Below are the code and all the weights of a small trained network. Each question names an input and a class and asks about switching units off, where a switched-off unit gives its printed mean instead of its output.

import numpy as np


def w(rows, s, z=0):
    codes = np.array(rows[::2]) - 128.0
    scale = np.full(codes.shape[1], s)
    scale[-1] = z or s
    return codes * scale


def norm(h):
    return h / np.sqrt((h * h).mean(-1, keepdims=True) + 1e-5)


def f(y):
    return y / 2 * (1 + np.tanh(0.7978845608 * (y + 0.044715 * y**3)))


def log_softmax(a):
    a = a - a.max(-1, keepdims=True)
    return a - np.log(np.exp(a).sum(-1, keepdims=True))


def net(x, mask):
    res = np.array(x, float).reshape(1, 4) / 4 @ E
    u = 0
    for l in range(2):
        y = f(norm(res) @ A[l][:, :-1].T + A[l][:, -1])
        res = res + np.where(mask[u : u + 9], y, B[l][:, -1]) @ B[l][:, :-1]
        u += 9
    return log_softmax(norm(res)[-1] @ U[:, :-1].T + U[:, -1])


A, B = {}, {}
E = w([
[101,114,191,59,23,204,188,78,180,119,21],'x0',
[143,143,105,113,124,143,128,135,112,135,130],'x1',
[92,8,17,86,114,80,206,109,25,72,106],'x2',
[150,77,37,146,79,24,63,255,213,195,65],'x3',
],0.0075)
A[0] = w([
[116,98,92,145,125,135,130,79,160,117,77,88],'L0N1',
[140,183,183,153,158,217,122,64,127,93,184,151],'L0N2',
[134,117,93,205,134,60,48,176,112,161,164,94],'L0N3',
[155,118,143,173,54,141,13,149,165,182,119,72],'L0N4',
[196,102,102,178,168,80,120,131,93,131,180,3],'L0N5',
[112,165,144,141,218,92,76,105,56,62,254,132],'L0N6',
[85,74,140,79,193,174,228,107,63,70,199,85],'L0N7',
[147,112,84,119,57,69,128,120,193,87,106,100],'L0N8',
[209,170,164,209,164,128,97,173,133,140,198,109],'L0N9',
],0.0076,0.007)
B[0] = w([
[100,196,130,84,144,95,176,239,82,144,152,131],'L0N1',
[65,84,159,29,173,155,181,107,232,167,245,241],'L0N2',
[111,167,139,106,194,168,141,75,171,96,217,217],'L0N3',
[124,209,168,113,152,135,160,118,72,95,67,185],'L0N4',
[208,107,208,86,128,122,144,116,164,19,94,154],'L0N5',
[112,43,61,184,18,121,52,228,2,193,83,255],'L0N6',
[247,187,131,223,116,60,63,155,140,100,27,220],'L0N7',
[163,97,152,133,90,130,133,146,30,165,153,169],'L0N8',
[17,142,119,185,151,155,131,90,137,212,126,211],'L0N9',
],0.0075,0.0087)
A[1] = w([
[95,242,159,165,244,156,99,123,161,122,172,101],'L1N1',
[169,205,98,233,177,116,47,95,158,112,110,37],'L1N2',
[132,94,107,163,139,135,192,36,125,2,95,1],'L1N3',
[122,134,152,181,171,141,191,96,136,100,42,21],'L1N4',
[145,95,37,89,191,85,134,110,137,8,155,48],'L1N5',
[148,179,209,116,139,141,139,96,153,117,56,193],'L1N6',
[120,167,58,241,214,44,68,115,73,133,158,237],'L1N7',
[62,186,113,152,160,143,59,200,185,232,102,60],'L1N8',
[203,242,192,112,113,105,137,124,140,80,25,7],'L1N9',
],0.0084,0.0034)
B[1] = w([
[233,113,82,149,51,67,200,199,63,66,90,203],'L1N1',
[143,63,151,67,34,66,164,164,50,133,57,164],'L1N2',
[30,133,110,197,108,174,34,229,91,185,172,140],'L1N3',
[128,100,101,142,131,173,93,126,101,139,209,136],'L1N4',
[63,201,229,142,145,217,128,42,231,174,234,158],'L1N5',
[115,136,73,114,232,98,125,108,160,148,156,183],'L1N6',
[153,191,169,52,145,128,206,93,201,77,85,253],'L1N7',
[99,62,108,151,116,164,29,96,92,119,123,205],'L1N8',
[34,24,130,233,145,215,2,110,79,202,253,173],'L1N9',
],0.0085,0.012)
U = w([
[63,56,139,218,158,180,16,138,80,240,190,53],'0',
[210,119,131,128,46,9,180,191,43,74,2,254],'1',
[141,209,188,31,236,119,226,68,250,126,189,81],'2',
],0.011,0.0011)

Each question gives the input, the list of numbers given to net, and the class t.
The units are the neurons (one row each of A and B). Each row of codes is followed by its name. A weight is (code - 128) times the scale printed after its matrix; where a second scale follows, it is the last column's (A, B and U).
mask holds one flag per neuron, layer by layer. A switched-off neuron (its flag False) gives its mean, the last column of its row in B, instead of its output. The means were averaged over made-up inputs and are rounded, as every weight is.
A unit's drop is (log p(t) with every unit on - log p(t) with that unit switched off) / (log p(t) with every unit on - log p(t) with every unit switched off).
The circuit of an input: a set's keep is (log p(t) with only the set's units on - log p(t) with every unit switched off) / (log p(t) with every unit on - log p(t) with every unit switched off). Starting from the 12 units with the biggest drops (on a tie, the unit counted first), units are removed one at a time, each time the one whose removal leaves the highest keep (on an exact tie, the one counted first), for as long as the keep stays at least 0.8.
units of the circuit, in order: the units of the circuit, biggest drop first
top k neurons: the k neurons with the biggest drops, biggest first
k most important neurons of layer l: the k neurons of layer l with the biggest drops, biggest first
drop when u is switched off: that unit's drop, to one decimal
input [-8,-7,2,1], class 2: most important neuron of layer 1 -> [L1N7]
input [-7,8,1,8], class 2: units of the circuit, in order -> [L1N7, L0N3]
input [-8,8,5,-1], class 1: top 2 neurons -> [L0N6, L0N2]
input [2,4,4,-3], class 0: top 2 neurons -> [L1N9, L0N6]
input [7,3,1,-8], class 0: top 3 neurons -> [L0N7, L1N7, L1N3]
input [5,-3,-8,1], class 0: top 4 neurons -> [L1N7, L1N9, L0N3, L0N4]
input [1,4,4,-1], class 0: top 2 neurons -> [L1N9, L0N6]
input [0,7,3,7], class 2: top 3 neurons -> [L0N6, L0N3, L1N1]
input [-3,0,1,0], class 1: 2 most important neurons of layer 0 -> [L0N2, L0N5]
input [-3,-1,4,0], class 1: 2 most important neurons of layer 0 -> [L0N2, L0N6]
input [0,-6,-7,5], class 1: top 2 neurons -> [L1N1, L1N2]
input [-1,-8,7,8], class 2: top 2 neurons -> [L0N6, L1N5]
input [0,-5,-6,5], class 1: top 2 neurons -> [L1N1, L1N2]
input [-2,-1,-7,-7], class 0: units of the circuit, in order -> [L0N6]
input [-1,3,4,3], class 2: drop when L0N6 is switched off -> 0.5
input [-5,5,-8,1], class 1: drop when L1N1 is switched off -> 1.4
input [-8,4,-1,2], class 1: drop when L0N2 is switched off -> 0.1
